Here is a tiny trained network, its code and every weight. The questions are about switching its units off for an input and a class, where a switched-off unit gives its printed mean instead of its output.

import numpy as np


def w(rows, s, z=0):
    codes = np.array(rows[::2]) - 128.0
    scale = np.full(codes.shape[1], s)
    scale[-1] = z or s
    return codes * scale


def norm(h):
    return h / np.sqrt((h * h).mean(-1, keepdims=True) + 1e-5)


def f(y):
    return y / 2 * (1 + np.tanh(0.7978845608 * (y + 0.044715 * y**3)))


def log_softmax(a):
    a = a - a.max(-1, keepdims=True)
    return a - np.log(np.exp(a).sum(-1, keepdims=True))


def net(x, mask):
    res = np.array(x, float).reshape(1, 2) / 4 @ E
    u = 0
    for l in range(4):
        y = f(norm(res) @ A[l][:, :-1].T + A[l][:, -1])
        res = res + np.where(mask[u : u + 3], y, B[l][:, -1]) @ B[l][:, :-1]
        u += 3
    return log_softmax(norm(res)[-1] @ U[:, :-1].T + U[:, -1])


A, B = {}, {}
E = w([
[42,255,138,126,120,143,181,118,132,120],'x0',
[187,152,123,85,111,63,141,159,125,54],'x1',
],0.0042)
A[0] = w([
[220,2,60,102,100,94,57,168,129,96,4],'L0N0',
[115,26,161,179,143,165,80,120,136,189,19],'L0N1',
[123,147,79,134,123,123,115,133,114,124,86],'L0N2',
],0.0027,0.0037)
B[0] = w([
[177,162,202,213,139,82,125,32,122,188,248],'L0N0',
[112,150,91,116,28,187,142,166,152,3,175],'L0N1',
[138,130,136,88,104,102,168,128,100,154,87],'L0N2',
],0.0041,0.0016)
A[1] = w([
[127,210,141,56,119,65,186,217,107,2,4],'L1N0',
[195,14,64,57,127,114,104,202,131,100,29],'L1N1',
[43,205,80,102,105,168,194,119,147,121,62],'L1N2',
],0.003,0.0028)
B[1] = w([
[106,105,3,44,55,246,139,81,173,68,249],'L1N0',
[125,146,226,163,241,56,197,138,85,218,146],'L1N1',
[158,94,185,171,152,67,113,159,103,201,211],'L1N2',
],0.0042,0.0022)
A[2] = w([
[126,91,125,142,183,132,124,50,134,170,38],'L2N0',
[151,255,80,41,104,68,165,118,162,19,4],'L2N1',
[253,42,119,81,153,72,114,147,97,86,56],'L2N2',
],0.004,0.0012)
B[2] = w([
[120,140,127,34,90,116,152,185,134,37,153],'L2N0',
[70,64,15,46,109,233,201,147,2,51,253],'L2N1',
[156,202,132,239,127,74,114,126,159,92,219],'L2N2',
],0.0052,0.0039)
A[3] = w([
[110,116,99,3,135,151,142,153,116,110,2],'L3N0',
[98,248,182,141,152,95,160,136,136,163,74],'L3N1',
[253,109,157,146,126,83,107,114,146,111,84],'L3N2',
],0.0076,0.0031)
B[3] = w([
[127,48,231,86,105,75,193,75,71,248,214],'L3N0',
[144,253,141,78,197,68,52,16,97,157,205],'L3N1',
[174,129,224,176,99,7,148,202,191,175,254],'L3N2',
],0.0059,0.0055)
U = w([
[99,249,143,108,184,116,80,64,115,165,161],'0',
[159,166,92,152,117,106,162,174,116,65,67],'1',
[103,111,106,34,103,154,219,108,60,115,167],'2',
[183,115,212,187,120,38,112,180,196,157,193],'3',
[95,85,107,154,132,241,78,149,176,126,148],'4',
[129,138,132,87,144,121,122,165,157,114,2],'5',
],0.014,0.0053)

Each question gives the input, the list of numbers given to net, and the class t.
The units are the neurons (one row each of A and B). Each row of codes is followed by its name. A weight is (code - 128) times the scale printed after its matrix; where a second scale follows, it is the last column's (A, B and U).
mask holds one flag per neuron, layer by layer. A switched-off neuron (its flag False) gives its mean, the last column of its row in B, instead of its output. The means were averaged over made-up inputs and are rounded, as every weight is.
A unit's drop is (log p(t) with every unit on - log p(t) with that unit switched off) / (log p(t) with every unit on - log p(t) with every unit switched off).
The circuit of an input: a set's keep is (log p(t) with only the set's units on - log p(t) with every unit switched off) / (log p(t) with every unit on - log p(t) with every unit switched off). Starting from all 12 units, units are removed one at a time, each time the one whose removal leaves the highest keep (on an exact tie, the one counted first), for as long as the keep stays at least 0.8.
units of the circuit, in order: the units of the circuit, biggest drop first
top k neurons: the k neurons with the biggest drops, biggest first
drop when u is switched off: that unit's drop, to one decimal
input [1,-8], class 4: units of the circuit, in order : (L3N1 L3N0)
input [-6,-8], class 4: units of the circuit, in order : (L3N2)
input [-2,-5], class 4: units of the circuit, in order : (L3N2 L3N0)
input [-1,-8], class 4: top 2 neurons : (L2N1 L3N2)
input [-3,-4], class 4: top 2 neurons : (L3N2 L2N1)
input [1,-5], class 4: top 2 neurons : (L2N2 L0N0)
input [-5,-6], class 4: top 3 neurons : (L3N2 L1N2 L2N2)
input [1,-6], class 4: top 2 neurons : (L2N2 L3N2)
input [-1,-5], class 4: top 3 neurons : (L2N1 L3N2 L0N1)
input [-4,-8], class 4: top 2 neurons : (L2N1 L3N2)
input [-2,-6], class 4: top 3 neurons : (L2N1 L3N2 L0N1)
input [0,-2], class 4: drop when L3N2 is switched off : 0.8
